[-298  189 -118  173 -256    7   36 -277 -275   34   63  -32  102  548
  142  142  517  -78 -257   83  -80  189 -131  176 -161  418   -7 -139
    3  -89  -39 -284 -107  133  -80  -21 -184 -115   63  242 -203   -3]	Z_106
[-263 -163 -110 -169 -243 -175   16 -266   84  181  200 -382 -253  202
 -113  243  393 -157   22  293   43  -40   -6  215 -342  -71 -569  -86
  104 -321  572  254  -86 -173 -178   81   18 -437 -216  296   60 -709]	Z_80
[ 343    6  262 -281  362  -99 -257   69   89 -100 -198  328  116  255
 -302  151  -67  265  -64  173  -65 -242  -82 -142  -71  -61 -100  219
  -28  269   -9  138 -154   74 -554  155  425 -200  225  474   68 -170]	Z_579
[  52  238   12  150   70   39 -118 -140 -193  291   30   19  156  483
  226 -189  530 -211 -352  -61 -241  225   -3  265  -17 -129 -219 -365
   34  698 -146 -437 -127  154 -369 -133  -64 -280 -127  230 -214  373]	Z_980
[ 112  -69  254  157   43   -8   11 -305 -213  -37   -4 -152 -235  462
  -10  188  210  -10  -20  316 -408 -170 -225  431  113 -188 -151 -223
  -25   77   94 -255  -84   85   48 -173  -60    0  235  774   71 -264]	Z_321
[ 363  118  -40   13 -156   16  446  -50 -168  -99  -75   33   -3  222
  -27  339  -14 -206  -83 -201   61 -485   74  180 -102 -398 -121    6
 -281  473 -413 -482   77 -173  156  -37  464  104  228  443  352 -203]	Z_579
[ 106 -103   87 -234   29 -203  251  -60  264 -114   28 -143 -248  374
  -77  505   52 -217   22  364 -261 -259 -174  281  -15 -202 -153 -137
 -109 -276 -140  217 -236  -48 -265  -82  184  165 -301  405   61 -425]	Z_645
[ 172   22 -128 -385  -24 -104 -123  -54   18 -102 -169  176 -151  119
 -168  170 -113  142 -113  -14 -161  -12 -152 -259  -17 -100  -84  397
  -66   51  -87 -349 -135   47 -173   92  178  104   87  373  -37  126]	Z_437
[ 160  129  -67 -229 -196  -86  305 -120 -182   55  148   53 -336  632
  434  -74  139  -42 -113  290  256   -8  187 -129  -39  -19 -104 -275
   61  153 -276 -181   24  -96 -183 -149   59  242   22  232  105 -196]	Z_437
[-145  141  -41 -138 -214   48  -16   49  -70  -66  110   74  -50  227
  169  199  342  -51  -43  152 -128 -133   66 -279 -205  216 -236  -57
  222  301  -13 -260   44   22  147   76 -251  -90  -45   21  -13 -186]	Z_645
[-177  -20 -174   -5 -292  -29  161 -109  185 -113  -72 -105  -62  366
  191  525  280 -266 -205  191  -23 -350  110  300 -102   -7 -216 -216
  -88   -3  111 -255   65 -221  205  220   62  -40 -139  389  113 -342]	Z_579
[-328   64 -138  150 -365   46   48  -90 -417  183  -97   11  380   23
  354  104  285 -162 -181  206  -83  152  169  -15  -26  555  -53 -376
  466  108   58 -399   53   78  -51   33 -245  -20   13  360 -174 -224]	Z_645
[ -97  -56  176  144  210   22   49   74  390   24 -447  -26  -89  593
  -23 -185   53 -147 -234  -32 -195   80   44  434 -160 -332 -263    5
 -170  247 -287  -92 -156  378  -41   33  166 -336    9  178 -386  105]	Z_645
[-405 -103 -337 -472 -374   -6 -351 -231   92 -395 -109  119 -183  -24
 -176  266 -299   23  -85   67   18   92    1 -272  -63  -43  307  437
  277  543   29   73  370  172   39  167   67  -22 -299  270  258  295]	Z_321
[  26 -407    3 -640  -76   -8 -274  -89 -228  -68 -150  114 -209  186
 -127  485   63  224 -137  161 -272   87 -163    1  313 -205 -115   -3
  220  260   77 -327  178  -26 -166  116 -336  145 -106  543   -5  413]	Z_106
[ -84   36   69  -81  107   96 -156 -152   11 -182  149  -31 -136  430
 -179 -198 -188   32  -88 -134   24   62 -151  119 -109 -145  360  544
 -211  405  -70  -71  179   30  100 -107   23 -206  208 -354   47  311]	Z_80
[ 154  127   85  -78  197  -38 -116 -299  -19  -80  -91 -108  223   79
 -530 -404 -141  211 -179    6 -261  241   90   37  -48 -101   99  460
 -105   62  -47 -224 -143   61 -209 -194  202 -668  330   41 -106  329]	Z_579
[-777 -233  -24   57 -120  -85   77 -118 -108   85 -137  -87  -98  488
 -310    1  -98  216   92 -129   70  290  -31  -50 -195 -136  219  317
 -166  147  289  144  397 -108 -117 -149  192  -44  362 -198  311   59]	Z_645
[-377   67   41  200   -4   60 -227 -238 -128  175  117  -54   95  587
   45 -249  195  -31  -75  220    6  117   95  -82 -233  277  266  -10
  -42  320  214  -57  116  -21 -146  157  158  -97   64 -239  -19 -148]	Z_980
[ 354   53  243  393  189  -58  152   82   84 -285  105  -13  -12  361
   97  -22  -51 -139  -95   69  -56 -446  -81  327 -171 -364  -41 -126
 -168  581 -409 -136  138  163  -94  -87  175 -443   71  425  197 -110]	Z_645
[ -83 -165   10   44 -185   55  119   82  417  -53 -550 -222  290 -113
 -238  -90  -25  -73  -76 -232  -35  168  163   44 -117  124 -104  133
 -231   78 -278 -438    9   -5   68  188  -22 -405  168  -59 -286  208]	Z_579
[-345  -79  -17  217 -183 -137 -100 -130 -459  191  122 -146  -99  596
  438 -155  333 -240  -66  245  199  104   60  -89 -203   29  -53 -150
   66  174  149  -76  173 -221 -167 -157 -358   80  -71 -178 -145 -212]	Z_80
[-162  -99   26   11 -509  -95   60   69  136   73  -27  275 -312  170
   36  356   74   -8   69 -163  127 -249  271 -307 -177  103 -391 -140
 -219  -27 -162 -441  170 -296  123  324  208  434 -267  647   98 -184]	Z_579
[-221   37   15 -465 -158 -148  -54 -274  130 -235   76  -58 -355  270
 -196  -56 -350   80  215  276   26  141  -58 -563   98   56  433  404
  -45  169   36  143  325 -274  -20  -37  204  259   73 -284  339  214]	Z_437
[-158  -40  -39  -29 -122  -14   70 -303 -154  162 -117   19  -24  113
  330  139   58  290  -73  324  223   34   65 -252  -88  112  -71 -229
  286 -136  140  -25   32 -102 -234  -97 -192  145  211  317   94 -509]	Z_321
[ 141 -140  -38 -305  -80   68   47 -122 -365   11 -332  -16 -211  499
 -234   39 -201 -218 -175  348  223 -194  408  571   12 -315   59   79
   32  209 -169  149  177  211  -93  -37  357 -269  177  300  -57 -428]	Z_80
[ 116 -337  -53  201  150  -66 -130 -180  102  325 -309  161   70  123
 -450  139  184  246 -252  169  -32  -12   60  244 -177  -55 -177  257
  -59 -116   -5 -135  189   71 -337   40    5 -142  181  762  -33 -215]	Z_673
[ -13 -151 -251    0   39   63  274  -92   58 -257 -264  -90  -81  314
   79  164 -126   13 -199  137  110 -198  186   86 -239 -314   39  197
 -139  441 -326 -166  145   66   18 -151   -4 -161  129  -26   16  139]	Z_673
[ 198 -300   -9 -544  -14  -86    7 -146  205 -279 -208 -216 -171 -126
 -502   67  -41  -77 -250  142 -212  263   -8  112   99  -80   41  363
   63 -241   10 -237  -26   88   93   76   -7 -548  -55  148   35  146]	Z_321
[ 378  -83  275    5  190  -86   36  235 -429   43 -387  -25  294  276
   11  147  180 -150 -380  122 -364 -119   15  510  243   34 -291 -357
  -57   67 -235 -705 -153 -175 -394  -58 -191   51  198  139 -393  126]	Z_980
[-341  159 -147   77  -62  -48 -584 -171 -417  383  106  152  -42  603
   78  -24  456  127 -121  265  -98  438   45 -168 -145  319 -106 -238
  191 -122  270 -196   -2 -269 -273  -30 -531  567 -163  178 -539  134]	Z_645
[-124  -69   67 -262  189  112    6 -257  -88 -146  -73    5 -276  267
 -411  117  -94  117  -42  110 -438   58 -313  195  166 -148  266  421
 -112  110  -10 -139  -85   29   20 -141 -178   51   37 -400  -12  126]	Z_579
[-263  -68  123  316 -190   25 -327 -304   -7  -43  208  -97  -49  491
  -64   41  190   88  -57 -211 -261 -103  -82   40  -73   -3   -2  -82
 -315  465  176 -106  216 -450 -216 -177 -188  -25  173  364   54 -188]	Z_437
[-179  -75 -278  136  -35  -65   89 -389  303  140 -376  -75   -6  -71
 -110   36 -143  121  -92  285   53   96  -29  171  -84   10   34  548
  -38  166   22   84  171  148 -171  -55  165 -316  -29 -152  317  240]	Z_980
[-321  354 -239  462 -196   79   83  -54 -400  107  103  392  290  -49
  233  132  276   -2  -35  411  358 -239  536 -273 -381  494   12  -35
  277  517  260 -270   81  116  -92  158  252 -380   95  304  -67 -513]	Z_673
[-607 -117  145   90  -65  -46  221 -120  444  -89   73   -5 -301  637
  209  357   48  -81  161 -274  -75 -173 -357  167 -211 -267 -254 -183
 -287  170   62  241   95 -244    5  115   95  272 -185   50  381 -243]	Z_673
[ 202    3  110  325  -71  130  201    7  223 -284 -186 -180  241  368
  111   58  137 -212 -256   67  -88 -326  170  376  -55 -145  130  -67
 -353  634 -222 -390  -95   23  103   63  207 -318  118  -49  -91  -88]	Z_106
[-273  -46   63    9  -74   55 -189 -110 -103   42  -25 -169  213  581
  101 -298  -80  110 -150 -253   28   59  -28 -295 -231 -328  283   58
 -134  647 -291  137  538 -171  -70 -171 -210  -54  125 -575  391  186]	Z_980
[-140   65   88  -47 -364  -36  147 -186  229 -164  -75 -272    0  322
   39  323  125 -368 -140  -24 -168 -261  -29  352 -107 -128 -243 -270
 -153  276 -164 -176  146 -159   81   82   88 -271 -235  264  294 -156]	Z_579
[-357   83  -93  117  -82   -2 -148 -159 -275  -78   16  220   72  193
 -140  -45 -118  -99  -42   75  234  145  168  -81 -141 -241  189   48
  165  323  239  472  332  199 -115  -67   34 -398  -23   82  168 -209]	Z_980
[  59   12  395  -52    9  -41  482 -113  434  -46  -28  -91   -9  477
   98  379  175 -421   56  -77 -228 -354 -311  525   84 -200 -309 -445
 -293   22 -305 -142 -192 -151  -10  207  295  415 -229  141  245 -115]	Z_980
[-295 -110 -258 -338 -135   54 -103 -310   72  -11 -158   61 -547  500
 -541   21 -304  130   52   92  178  -34   73  -47 -202 -191  218  633
 -285  156   80  358  201   58 -262 -206  196   34  174 -370  201  -12]	Z_321
[ 141  200  454  -90  230    7  -17 -221  149   16  181 -155  212  119
 -271   43  167  -76   51 -196 -663 -105 -289  375  110 -288 -268   15
  -66  283 -118  -83 -228    3   28 -151  216 -256  105  346   77  139]	Z_673
[ -26 -515  -80 -537  -85  -78   49   52  -74 -387 -211   -4  181 -468
 -428  393  -44  107  -11  156    9   -9   54   32  114   65   90  391
  220 -156  280  -50   37  205   -5  339  175 -336   14  183  266   10]	Z_106
[  87   46  445   48   36   18  295  266 -378 -508 -150  202  170  -24
  103  556   48  -32 -133  222   -6 -582  121  144  -71  -92 -272 -464
  218  146 -134 -147 -185  191   47   98   51 -694    0  315  -30 -443]	Z_80
[-602  238 -236 -163 -272  141 -108   10   88 -213  122  -82  149   22
  181   15  124  -65 -150 -192  -60  -43  215  -82  -68   76  188 -109
  236  642   83   48  235 -146  245   61  -28 -173 -221 -353  100   39]	Z_980
[ 113  -89  103 -363  -69   93 -172 -139  387 -252   94 -217 -421  899
  -98 -375 -257 -115   33 -384  -22  -93 -258  220   34 -257  130  280
 -413  315 -266  320  193  -78  193  -20  172   67  293 -271  202  341]	Z_437
[ 264   16   48 -179  -53 -128  286  -44   98 -297  107 -340 -214  330
   54  247  199 -406 -190  377 -144 -420   81  521  214 -291    0 -381
 -145   36 -164   -1   43 -105  -55  -98   81 -472 -103  167  119 -275]	Z_673
[-433   49  129  217 -143  -54  -88 -322 -174   48  104 -273   16  567
  -26 -269  212 -156  -11  343   19  246  -56  -67 -136  230  360 -155
   41   49  192   46  271   11  -73  -47 -122 -248  179    6  -37 -244]	Z_645
[-218 -410   66 -130  -24   15  -84    4  206  -28 -116 -439    3  170
 -393  308  327 -116 -247 -151 -522  -69 -254  334   31  -69   91  -58
 -157    0   23 -177  194  -95   67   98  -95 -273   26 -158  127  -62]	Z_980
[  44  137  156  172  101  142  300 -215   58 -200  377    7 -301  830
   81   87  167 -292  213  370 -163 -491  138  131 -185 -257   -6 -169
 -236  581 -172  304  -91   78  -43 -115  190 -367   54  -92   85 -685]	Z_437
[-372   85 -125 -344 -260    4 -265  -43  -96 -156  -95 -143 -197  619
 -213 -246 -302  -31  -22 -365    3 -103   66  -66  -77 -165  130  309
 -396  380  -18  191  412 -246 -203 -157   54  -75  367 -401  159   14]	Z_106
[   7   75 -276 -189 -314 -247   91 -316 -320  -74  141 -355 -297  392
  -54 -277  325 -289 -307  446  136  292  157   71 -190  -91 -165 -162
  197 -124  -73   45  185  114 -113  -52 -129 -518 -386   36   15   96]	Z_321
[ -46 -325  -70 -368  163   80  -86 -153 -119  -34 -326  197  121   97
 -174  616 -162  201 -135  364 -191 -200  202 -191  141 -231  296  370
    3   63  213  -77  -85  -20 -194 -194    6 -201  259  316  -11 -190]	Z_80
[-334 -113   50  282 -320   94 -173  127 -195   88 -283 -117  344   -4
   19  246  342 -211  -21 -343  -63 -259  181  267 -149   71 -377 -470
  -56  200  179 -140   81  -95   15  225   -3 -456  164  140   -7 -384]	Z_673
[-146 -322  114 -110 -327  -33 -123 -209  138 -106   33 -123  -25  390
  -89  332  138 -162  -22  399 -278 -236   88   85  -28  261  -17 -192
  164  236  -63  -71  290  -86  -90  139  -76 -236 -204  239  335 -110]	Z_645
[ -81 -490  274  -59 -145  121  -96 -330   48  163 -435   -1  294  -39
 -303  515  146  260  -49  115 -417  -87  -32  126  230  119 -100  -13
   57  -61 -122 -366  231 -168  141  290 -263 -192   67  303  171  102]	Z_645
[-618 -196 -115  105 -246   30 -338 -324   -7  191  -23  -30  105  650
  242 -326  -16   84  -73 -339   -3  521  -37 -129 -154   55  155   95
   27  433   42    1  328 -143 -261 -137 -199  179  218 -181  173  196]	Z_437
[ 218  -62 -118 -119  263  105 -446   -2  -45  289 -323  433  -77  596
 -302 -114 -285  307 -218   78  145 -147  343 -164 -104 -157  115  367
 -429 -125  140  150 -210  -85 -442   19  265  428  197  237 -507 -156]	Z_645
[ 315  -93  106    7  582   59 -176 -322  439  440 -231  361 -216  330
 -312 -122 -278  114   97  107 -121   50  -41   30   80 -451   90  313
 -269  153 -348   93   48  198 -561 -212  129  382  274  346  -75  129]	Z_321
[ -29  113   98  261 -291  -57  109 -281  155 -216  295  135 -168  355
  163  191   58 -234   44  204   16 -359   76   75 -161   -3  -91  -53
  -18  476 -153   -9  230 -114  131   58  165  -34 -264  462  399 -296]	Z_673
[-276 -213  166   78 -327  -71 -164   60  -45 -112  189 -241   20  171
  122  121  307  -47 -154  103 -139 -142   -2 -292 -248  349   -1 -119
  139  -80  450 -315   43  -59  337   97  -24 -515   35  456  176 -364]	Z_980
[-506  -38  178  413  325   32 -338 -349  273  102 -127  119   38 -169
 -526 -154   69  439   95  -61  -98  239 -106 -278 -220   63  124  404
   92  232  321  118  248  -98   55   66   64 -514  219 -218  133  215]	Z_579
[-578   53 -146  341 -496   15 -275 -132 -161  312  -79  -14  134  -73
  205 -384  250  171 -236 -239  120  423  116 -251 -264  513 -116   92
  280  235  143 -469  287    8   87  -80 -354 -252   -1  -11   -6  316]	Z_579
[  63    2  133 -423  161  -35  156 -100  740  -92 -310  121 -220  290
  -48  247 -102  260   85  -84 -326 -136 -285 -181   85  -64 -220  317
  -44  119 -509  -25 -102 -199  148  146  180   12    9  -31  212  319]	Z_579
[-345 -114   46   29  -67  -86  454 -242   64  -48 -148 -398  -98  581
  145  440  154 -188 -166  489 -282 -244   -6  468   11 -223   24 -257
 -126  152  -78  -76  -19   60 -280 -340   68 -440   61  219   46 -262]	Z_980
[-220 -191   36  -39  -75   33 -251 -337 -283  214   59  -54   48  211
 -106  254  324  -70  -56 -122 -419   37 -285  296    7 -107 -364   -5
  145  155   99  -19  143 -242  -16 -134 -525  215 -247  -92  214  188]	Z_579
[-144 -239  -93 -166  270  -79  -63 -329 -171  -63 -424  -44 -139  352
 -451  -53 -207  174 -117  329  191  157  169  -19 -122 -147  144  343
  -76  -38  119   -6  173 -145 -420 -132  -28 -770  388  -82 -127   82]	Z_106
[-281  163 -165  316  -74   21   22  -44    3   91  -11  124  205  122
  486  235  361 -147 -129  -19    7  -12  217   53 -136  -20 -179 -198
   57  357  -34    3  -86   27 -195  -39  -40 -176  -66   74 -138 -397]	Z_80
[-150 -237    8 -353 -172 -124  -72  -73  143 -225 -345   43 -235  182
 -276  138 -473  228 -156  121 -130  -25  -21 -380  -62  -47  211  399
 -184 -295   33 -265    0   34 -191  -72   98  145  172  338   37 -149]	Z_673
[ -66 -389  161 -272  233  -88  -47 -290  334  158 -221  -72   43  265
 -349  343   70  -10 -112  269 -385 -144   39  -34  158 -246   29   42
 -201  -58  -58   59  148 -191 -516  -48   13    4   92  273  -54 -137]	Z_437
[  86   69  171 -117 -342  -65  199  -13  197   37   11  259 -388  285
 -197  282   46  -88  -28  -94    7 -116   34  146    2  -46 -484 -159
 -166 -324  -29   49  -88  -19  112  135  236   71 -214  480  116 -213]	Z_673
[  26  -22  -35 -566  126   28 -210  141  -64   15 -367  307 -330  368
 -241  129 -338  182 -135  -36  242 -165  150 -221  -73 -235   82  274
   -7   10  -54   32  -93   56  -89  108  482   27  169  -83 -142  147]	Z_645
[-636  -91 -352 -119  -97   11  144  -82  130    3 -251 -118  357 -623
  -82  311  -15  396 -104 -335   44  194  -57 -163 -126   46   28  482
  196  152   15 -337  451 -232  367   94 -223 -346   20   74  185  588]	Z_321
[-215   17   59   68   73   24 -144 -227  197  157  134 -142   35  364
  108 -298  267  140   -9  -42 -121  299   58 -715  -94   66  174 -213
 -144  145 -127 -202  252 -379  -34   19 -365   52  102 -331 -102  265]	Z_321
[ -97  -64 -207 -224 -347 -110    4 -145 -431  140 -160   75  -56  603
  277  236  360  -16 -262  283  169  190  225   51  -70  120 -234  -51
   51  -10  -62 -416  -23  -61 -337  -91 -296   69   95  596 -340 -173]	Z_980
[ -90   43  239  191  -44  -28  -12 -194 -659   30  -30 -118  -73  447
 -396   62  371  149 -227  123 -291  -60  -62  224 -143  199 -140  -81
 -162 -386  261 -575 -309 -143   53   -4   49 -319  279  595 -444 -374]	Z_80
[-306   48 -100  149 -172  121   88 -370   71  170 -249 -200  -55  384
 -356   26  189 -132  -44 -272   45  -51   56  318 -477  -92 -157  488
 -383  263 -348  -21  187   35  136 -234   16 -499  134  -33   85   28]	Z_645
